Here is a tiny trained network, its code and every weight. The questions are about switching its units off for an input and a target symbol, where a switched-off unit gives its printed mean instead of its output.

import numpy as np


def w(rows, s, z=0):
    codes = np.array(rows[::2]) - 128.0
    scale = np.full(codes.shape[1], s)
    scale[-1] = z or s
    return codes * scale


def norm(h):
    return h / np.sqrt((h * h).mean(-1, keepdims=True) + 1e-5)


def f(y):
    return y / 2 * (1 + np.tanh(0.7978845608 * (y + 0.044715 * y**3)))


def softmax(a):
    e = np.exp(a - a.max(-1, keepdims=True))
    return e / e.sum(-1, keepdims=True)


def log_softmax(a):
    a = a - a.max(-1, keepdims=True)
    return a - np.log(np.exp(a).sum(-1, keepdims=True))


def net(x, mask):
    ids = ['βεζηθλπσψ'.index(c) for c in x.split()]
    T = len(ids)
    res = E[ids] + P[:T]
    r = norm(res)
    for j in range(3):
        rows = slice(4 * j, 4 * j + 4)
        q, k, v = (r @ M[0][rows].T for M in (Q, K, V))
        z = softmax(np.where(np.tri(T) > 0, q @ k.T / 4**0.5, -1e9)) @ v
        o = O[0][rows]
        res = res + np.where(mask[j], z, o[:, -1]) @ o[:, :-1]
    y = f(norm(res) @ A[0][:, :-1].T + A[0][:, -1])
    res = res + np.where(mask[3:11], y, B[0][:, -1]) @ B[0][:, :-1]
    return log_softmax(norm(res)[-1] @ U[:, :-1].T + U[:, -1])


Q, K, V, O, A, B = {}, {}, {}, {}, {}, {}
E = w([
[108,139,91,114],'β',
[126,122,70,163],'ε',
[96,132,90,94],'ζ',
[82,46,245,197],'η',
[71,126,104,104],'θ',
[125,137,122,113],'λ',
[134,102,101,122],'π',
[100,125,118,87],'σ',
[124,140,70,109],'ψ',
],0.012)
P = w([
[163,140,205,154],'0',
[115,91,101,110],'1',
[91,103,94,117],'2',
[55,122,61,109],'3',
[96,254,184,176],'4',
[74,237,221,172],'5',
],0.0059)
Q[0] = w([
[127,214,109,140],'head 1',
[121,100,140,183],'head 1',
[76,58,54,119],'head 1',
[93,91,103,180],'head 1',
[84,211,135,145],'head 2',
[180,45,121,98],'head 2',
[183,140,90,141],'head 2',
[131,37,130,71],'head 2',
[100,166,96,206],'head 3',
[82,131,60,83],'head 3',
[102,62,109,121],'head 3',
[79,103,2,133],'head 3',
],0.0091)
K[0] = w([
[115,58,71,65],'head 1',
[135,121,167,174],'head 1',
[135,199,221,101],'head 1',
[101,124,217,130],'head 1',
[123,77,176,128],'head 2',
[159,207,82,135],'head 2',
[173,130,67,105],'head 2',
[90,192,106,138],'head 2',
[85,58,149,91],'head 3',
[111,120,193,212],'head 3',
[146,204,204,131],'head 3',
[137,119,255,161],'head 3',
],0.0079)
V[0] = w([
[216,125,54,153],'head 1',
[110,151,71,74],'head 1',
[73,165,179,205],'head 1',
[204,255,77,130],'head 1',
[95,188,188,73],'head 2',
[136,95,169,230],'head 2',
[96,115,226,117],'head 2',
[206,214,158,186],'head 2',
[104,199,230,113],'head 3',
[44,178,56,145],'head 3',
[111,135,89,91],'head 3',
[107,164,101,240],'head 3',
],0.0065)
O[0] = w([
[45,2,111,182,73],'head 1',
[139,40,112,101,191],'head 1',
[152,248,54,115,121],'head 1',
[72,36,80,67,78],'head 1',
[133,73,44,140,128],'head 2',
[68,232,152,87,90],'head 2',
[82,140,105,88,124],'head 2',
[71,84,44,118,3],'head 2',
[49,95,128,39,124],'head 3',
[217,202,65,99,206],'head 3',
[209,92,113,133,158],'head 3',
[66,170,16,202,126],'head 3',
],0.0063,0.0035)
A[0] = w([
[112,186,47,64,162],'neuron 1',
[171,38,107,145,44],'neuron 2',
[84,67,124,220,1],'neuron 3',
[56,146,148,60,96],'neuron 4',
[44,221,180,82,76],'neuron 5',
[153,148,167,95,34],'neuron 6',
[97,2,250,198,145],'neuron 7',
[129,200,58,215,87],'neuron 8',
],0.0067,0.0066)
B[0] = w([
[81,154,107,108,252],'neuron 1',
[110,26,44,145,118],'neuron 2',
[133,149,185,9,91],'neuron 3',
[82,113,181,37,142],'neuron 4',
[126,1,93,40,212],'neuron 5',
[141,166,151,46,82],'neuron 6',
[97,147,241,221,206],'neuron 7',
[126,243,114,125,204],'neuron 8',
],0.0076,0.0026)
U = w([
[65,193,169,100,21],'β',
[51,204,20,243,100],'ε',
[120,45,95,153,253],'ζ',
[58,137,255,211,158],'η',
[60,93,158,97,137],'θ',
[252,76,107,74,161],'λ',
[223,234,107,54,2],'π',
[179,115,220,30,98],'σ',
[108,89,24,128,175],'ψ',
],0.0083,0.0046)

Each question gives the input, a string of symbols that net reads in full, and the target symbol t.
The units are the heads (4 rows each of Q, K, V and O) and the neurons (one row each of A and B). Each row of codes is followed by its name. A weight is (code - 128) times the scale printed after its matrix; where a second scale follows, it is the last column's (O, A, B and U).
mask holds one flag per unit, heads first, then neurons. A switched-off unit (its flag False) gives its mean, the last column of its rows in O or B, instead of its output. The means were averaged over made-up inputs and are rounded, as every weight is.
A unit's drop is (log p(t) with every unit on - log p(t) with that unit switched off) / (log p(t) with every unit on - log p(t) with every unit switched off).
The circuit of an input: a set's keep is (log p(t) with only the set's units on - log p(t) with every unit switched off) / (log p(t) with every unit on - log p(t) with every unit switched off). Starting from all 11 units, units are removed one at a time, each time the one whose removal leaves the highest keep (on an exact tie, the one counted first), for as long as the keep stays at least 0.8.
circuit, biggest first: the units of the circuit, biggest drop first
unit that matters most: the unit with the biggest drop
top k neurons: the k neurons with the biggest drops, biggest first
drop when u is switched off: that unit's drop, to one decimal
input ζ β λ, target λ: circuit, biggest first	head 2
input ψ π β π ζ, target η: top 2 neurons	neuron 7; neuron 5
input η ζ π σ σ, target σ: circuit, biggest first	head 2; head 1; head 3; neuron 5
input ζ ε π β, target λ: circuit, biggest first	head 2; head 1
input η σ θ β ε π, target π: circuit, biggest first	head 3; head 2
input ψ σ ζ, target ζ: top 2 neurons	neuron 2; neuron 7
input σ π π ε, target σ: circuit, biggest first	head 3; head 1
input ε η ε η, target ε: circuit, biggest first	head 1; head 3
input ζ ζ σ β ε, target λ: circuit, biggest first	head 3; head 2
input λ λ λ ψ ψ, target ζ: circuit, biggest first	head 1; head 2
input ζ ε ζ θ, target λ: circuit, biggest first	head 2; head 3
input ζ ζ σ ψ, target λ: circuit, biggest first	head 3; head 2
input ε σ θ, target ε: drop when head 3 is switched off	3.1
input σ θ π, target σ: drop when head 3 is switched off	0.5
input π ε β, target η: drop when neuron 2 is switched off	0.0
input ζ ζ ψ ε π, target λ: unit that matters most	head 3
